Below are the code and all the weights of a small trained network. Each question names an input and a class and asks about switching units off, where a switched-off unit gives its printed mean instead of its output.

import numpy as np


def w(rows, s, z=0):
    codes = np.array(rows[::2]) - 128.0
    scale = np.full(codes.shape[1], s)
    scale[-1] = z or s
    return codes * scale


def f(y):
    return np.maximum(y, 0)


def log_softmax(a):
    a = a - a.max(-1, keepdims=True)
    return a - np.log(np.exp(a).sum(-1, keepdims=True))


def net(x, mask):
    res = np.array(x, float).reshape(1, 4) / 4 @ E
    y = f(res @ A[0][:, :-1].T + A[0][:, -1])
    res = res + np.where(mask, y, B[0][:, -1]) @ B[0][:, :-1]
    return log_softmax(res[-1] @ U[:, :-1].T + U[:, -1])


A, B = {}, {}
E = w([
[138,216,182,109,141,99],'x0',
[56,106,200,19,147,195],'x1',
[214,87,163,44,139,79],'x2',
[71,146,131,93,149,2],'x3',
],0.0087)
A[0] = w([
[145,111,119,132,129,107,114],'n1',
[50,159,169,43,132,168,151],'n2',
[156,152,147,103,127,120,157],'n3',
[150,134,137,132,128,141,29],'n4',
[147,134,133,120,129,98,3],'n5',
[121,138,126,181,125,163,141],'n6',
[139,158,142,140,130,100,152],'n7',
[142,20,102,105,130,208,86],'n8',
[136,60,109,112,121,179,117],'n9',
[120,120,128,125,114,139,64],'n10',
[82,146,162,71,127,171,165],'n11',
[72,139,134,125,133,80,130],'n12',
[68,103,141,80,130,199,87],'n13',
[141,190,163,126,135,183,171],'n14',
[71,124,143,105,136,119,55],'n15',
[109,154,157,109,129,195,16],'n16',
[73,131,107,185,124,154,123],'n17',
[221,83,123,129,127,169,142],'n18',
[142,224,180,143,126,211,176],'n19',
[95,132,110,223,129,191,162],'n20',
[165,127,146,148,133,155,53],'n21',
[102,157,106,253,123,226,166],'n22',
],0.024,0.0065)
B[0] = w([
[93,143,150,177,89,172,148],'n1',
[137,93,185,4,152,140,240],'n2',
[108,64,114,209,115,80,159],'n3',
[142,119,108,143,122,99,132],'n4',
[183,92,66,173,203,107,140],'n5',
[124,131,87,112,108,162,175],'n6',
[133,103,100,202,137,118,161],'n7',
[155,28,156,229,163,223,209],'n8',
[126,65,151,196,138,197,182],'n9',
[85,111,129,143,141,106,132],'n10',
[117,111,205,58,103,154,210],'n11',
[107,111,90,86,77,180,185],'n12',
[123,135,221,162,137,8,207],'n13',
[126,174,197,192,118,119,177],'n14',
[151,154,97,70,138,78,166],'n15',
[153,92,206,156,151,160,168],'n16',
[138,91,37,158,109,80,188],'n17',
[104,213,197,133,112,70,195],'n18',
[134,198,229,231,156,114,199],'n19',
[133,111,17,128,128,151,219],'n20',
[156,102,54,97,159,103,147],'n21',
[102,117,5,69,86,239,252],'n22',
],0.032,0.022)
U = w([
[101,120,71,171,92,164,231],'0',
[210,226,125,78,250,85,45],'1',
[94,206,153,187,109,42,112],'2',
[193,232,109,80,254,81,57],'3',
[96,115,167,30,104,108,87],'4',
[99,114,231,145,127,120,219],'5',
[114,69,154,94,124,105,1],'6',
[200,218,133,80,213,83,29],'7',
],0.0073,0.0046)

Each question gives the input, the list of numbers given to net, and the class t.
The units are the neurons (one row each of A and B). Each row of codes is followed by its name. A weight is (code - 128) times the scale printed after its matrix; where a second scale follows, it is the last column's (A, B and U).
mask holds one flag per neuron, in row order. A switched-off neuron (its flag False) gives its mean, the last column of its row in B, instead of its output. The means were averaged over made-up inputs and are rounded, as every weight is.
A unit's drop is (log p(t) with every unit on - log p(t) with that unit switched off) / (log p(t) with every unit on - log p(t) with every unit switched off).
The circuit of an input: a set's keep is (log p(t) with only the set's units on - log p(t) with every unit switched off) / (log p(t) with every unit on - log p(t) with every unit switched off). Starting from the 12 units with the biggest drops (on a tie, the unit counted first), units are removed one at a time, each time the one whose removal leaves the highest keep (on an exact tie, the one counted first), for as long as the keep stays at least 0.8.
units of the circuit, in order: the units of the circuit, biggest drop first
top k neurons: the k neurons with the biggest drops, biggest first
drop when u is switched off: that unit's drop, to one decimal
input [6,0,5,5], class 6: top 4 neurons	(n22; n20; n19; n3)
input [5,7,-6,6], class 4: units of the circuit, in order	(n2)
input [-1,-2,1,1], class 2: top 2 neurons	(n22; n2)
input [2,0,8,5], class 0: top 4 neurons	(n13; n2; n11; n18)
input [0,-2,8,-4], class 5: top 4 neurons	(n22; n8; n17; n20)
input [7,-5,0,-4], class 2: top 2 neurons	(n19; n8)
input [-3,6,8,4], class 4: top 2 neurons	(n2; n19)
input [8,-2,0,1], class 2: top 2 neurons	(n22; n2)
input [-3,4,-2,-8], class 5: top 2 neurons	(n13; n19)
input [5,0,-8,8], class 4: top 3 neurons	(n8; n2; n22)
input [2,-5,8,-5], class 2: drop when n18 is switched off	0.1
input [6,-8,8,3], class 2: drop when n22 is switched off	1.1
input [4,7,2,4], class 4: drop when n2 is switched off	0.4
input [0,5,-5,-3], class 5: units of the circuit, in order	(n19)
input [4,-6,6,-1], class 2: drop when n22 is switched off	0.3
